m =
[[-6.7, 6.7, 0.3, -0.7, 2.4, 1.4, -1.8, -15.9, 0.3, 2.6],
 [-7.2, 3.1, -11.2, -2.1, -1.4, 5.2, 0.8, -19.0, -11.2, 14.7],
 [-4.6, -5.4, -8.9, -3.3, -5.9, 8.5, 8.4, -7.0, -8.9, 10.3]]
m[-3][0]: -6.7
m[1][-6]: -1.4
m[-3][-4]: -1.8
m[2]: [-4.6, -5.4, -8.9, -3.3, -5.9, 8.5, 8.4, -7.0, -8.9, 10.3]
m[:, -4]: [-1.8, 0.8, 8.4]
m[0][5]: 1.4
m[1][-1]: 14.7
m[:, 5]: [1.4, 5.2, 8.5]
m[-2][-4]: 0.8
m[-3][-7]: -0.7
m[-2][8]: -11.2
m[-3][8]: 0.3
m[:, -7]: [-0.7, -2.1, -3.3]
m[2][4]: -5.9
m[2][-4]: 8.4
m[:, -6]: [2.4, -1.4, -5.9]
m[-1][-10]: -4.6
m[-1][-5]: 8.5
m[2][1]: -5.4
m[-1][-2]: -8.9
m[2][-1]: 10.3
m[-3]: [-6.7, 6.7, 0.3, -0.7, 2.4, 1.4, -1.8, -15.9, 0.3, 2.6]

a =
[[ 49   7 -15  21]
 [-37  -7  18 -22]
 [ 23  -9  30  48]]
a[0][0]	49
a[:, 1]	[7, -7, -9]
a[0]	[49, 7, -15, 21]
a[2][0]	23
a[1][0]	-37
a[2]	[23, -9, 30, 48]

A = -18, -9, 18, 46
A[0] => -18
A[3] => 46
A[1] => -9

X = [[6707, 7261, 8086, 6740, 6726, 6837, 7103, 5952, 3844, 5787, 5434, 6320], [6409, 6072, 3045, 6397, 6397, 6317, 4774, 6301, 9520, 6348, 6822, 6316]]
X[0][0]: 6707
X[:, 10]: [5434, 6822]
X[0][7]: 5952
X[1][9]: 6348
X[1][1]: 6072
X[0][10]: 5434
X[:, 2]: [8086, 3045]
X[1][3]: 6397
X[1][2]: 3045
X[:, 4]: [6726, 6397]
X[1]: [6409, 6072, 3045, 6397, 6397, 6317, 4774, 6301, 9520, 6348, 6822, 6316]
X[0][11]: 6320
X[0][2]: 8086
X[1][4]: 6397
X[1][8]: 9520

B =
[[49 48 48 49 53 48 47 49 47 50 48 45]
 [48 48 48 48 52 49 49 48 49 47 48 39]
 [54 43 45 53 59 42 40 58 43 61 45 77]
 [43 50 55 44 48 53 57 42 55 35 51 14]
 [50 47 47 50 54 46 45 51 46 53 47 52]
 [47 49 50 47 52 50 50 47 50 45 49 34]
 [44 50 53 44 48 52 55 43 54 38 50 20]]
B[0,0] = 49
B[5,10] = 49
B[:, 2] = [48, 48, 45, 55, 47, 50, 53]
B[5] = [47, 49, 50, 47, 52, 50, 50, 47, 50, 45, 49, 34]
B[5,11] = 34
B[:, 10] = [48, 48, 45, 51, 47, 49, 50]
B[4,5] = 46
B[4,1] = 47
B[0,10] = 48
B[:, 6] = [47, 49, 40, 57, 45, 50, 55]
B[5,7] = 47
B[2,3] = 53
B[1,5] = 49
B[6,4] = 48
B[4,7] = 51
B[5,3] = 47
B[5,8] = 50
B[3,9] = 35
B[0] = [49, 48, 48, 49, 53, 48, 47, 49, 47, 50, 48, 45]
B[2,7] = 58
B[1,0] = 48
B[2,2] = 45
B[1] = [48, 48, 48, 48, 52, 49, 49, 48, 49, 47, 48, 39]
B[3] = [43, 50, 55, 44, 48, 53, 57, 42, 55, 35, 51, 14]
B[:, 9] = [50, 47, 61, 35, 53, 45, 38]
B[6,6] = 55

arr =
-15   22  -22    6   30   13  -32  -48  -48   46  -10  -18
 15  -32   37   20  -39   27   33   50   39   -6   -5   25
  3  -40   26   49   -2   38   12    7   11  -13    7   19
  3  -27   12   33  -23   19   28   11   18  -10    3   29
  2   -9    1   -2  -17   -8   19   23   16  -13    2    9
-18   16    0   -6   47   -8  -35  -30  -42  -25   43  -46
 -5    3   12  -11    4   -2    6   19    0   16   10   -3
 -7  -25   29   30   25   21    3    5  -18    9   42   -3
arr[0, 0]	-15
arr[5, 8]	-42
arr[6, 4]	4
arr[2, 6]	12
arr[2, 4]	-2
arr[:, 5]	[13, 27, 38, 19, -8, -8, -2, 21]
arr[2, 8]	11
arr[0, 4]	30
arr[0, 9]	46
arr[1, 0]	15
arr[3, 1]	-27
arr[1, 11]	25
arr[4, 10]	2
arr[3]	[3, -27, 12, 33, -23, 19, 28, 11, 18, -10, 3, 29]
arr[2]	[3, -40, 26, 49, -2, 38, 12, 7, 11, -13, 7, 19]
arr[:, 6]	[-32, 33, 12, 28, 19, -35, 6, 3]
arr[4, 2]	1
arr[5, 4]	47
arr[2, 7]	7
arr[7, 6]	3
arr[7, 9]	9
arr[6, 0]	-5
arr[7, 5]	21
arr[7]	[-7, -25, 29, 30, 25, 21, 3, 5, -18, 9, 42, -3]
arr[0]	[-15, 22, -22, 6, 30, 13, -32, -48, -48, 46, -10, -18]
arr[1, 9]	-6
arr[5, 6]	-35
arr[6, 5]	-2
arr[5, 1]	16
arr[:, 10]	[-10, -5, 7, 3, 2, 43, 10, 42]
arr[4, 1]	-9
arr[:, 3]	[6, 20, 49, 33, -2, -6, -11, 30]
arr[2, 3]	49
arr[1, 4]	-39
arr[4, 6]	19
arr[2, 2]	26
arr[3, 10]	3

x =
[[1, 13, 1, -1, 17, -3, 6, -1, 5, 1, -4, 8, -6, 3, 7, 20],
 [-1, 4, 1, -1, -1, -10, -3, 1, -2, 0, 0, -1, 0, 1, 5, 8],
 [-7, 18, 0, 0, 19, 13, -13, -3, 5, -1, 20, 7, -10, -14, 8, 14],
 [6, 10, 0, -2, 8, -11, 9, -3, -23, 0, -19, 28, -5, 12, 4, 12],
 [-12, 3, 0, 1, -3, 26, -17, -2, -4, 0, 24, 20, 5, -38, 0, 10],
 [-3, 13, 0, -1, 21, 9, -7, -2, 5, -1, 11, 8, -11, -7, 6, 14],
 [8, 16, -1, 1, 14, -12, 13, -3, 31, 0, -18, -23, -5, 17, 3, 18]]
Rows and columns are counted from 0.
(0, 0): 1
(3, 4): 8
(6, 15): 18
(1, 5): -10
(5, 14): 6
(2, 0): -7
(3, 8): -23
(4, 0): -12
(5, 0): -3
(4, 3): 1
(2, 12): -10
(1, 11): -1
(4, 6): -17
(0, 11): 8
(1, 3): -1
(2, 11): 7
(3, 12): -5
(5, 15): 14
(1, 1): 4
(3, 9): 0
(3, 2): 0
(6, 13): 17
(5, 13): -7
(6, 1): 16
(1, 13): 1
(6, 8): 31
(6, 7): -3
(6, 12): -5
(6, 9): 0
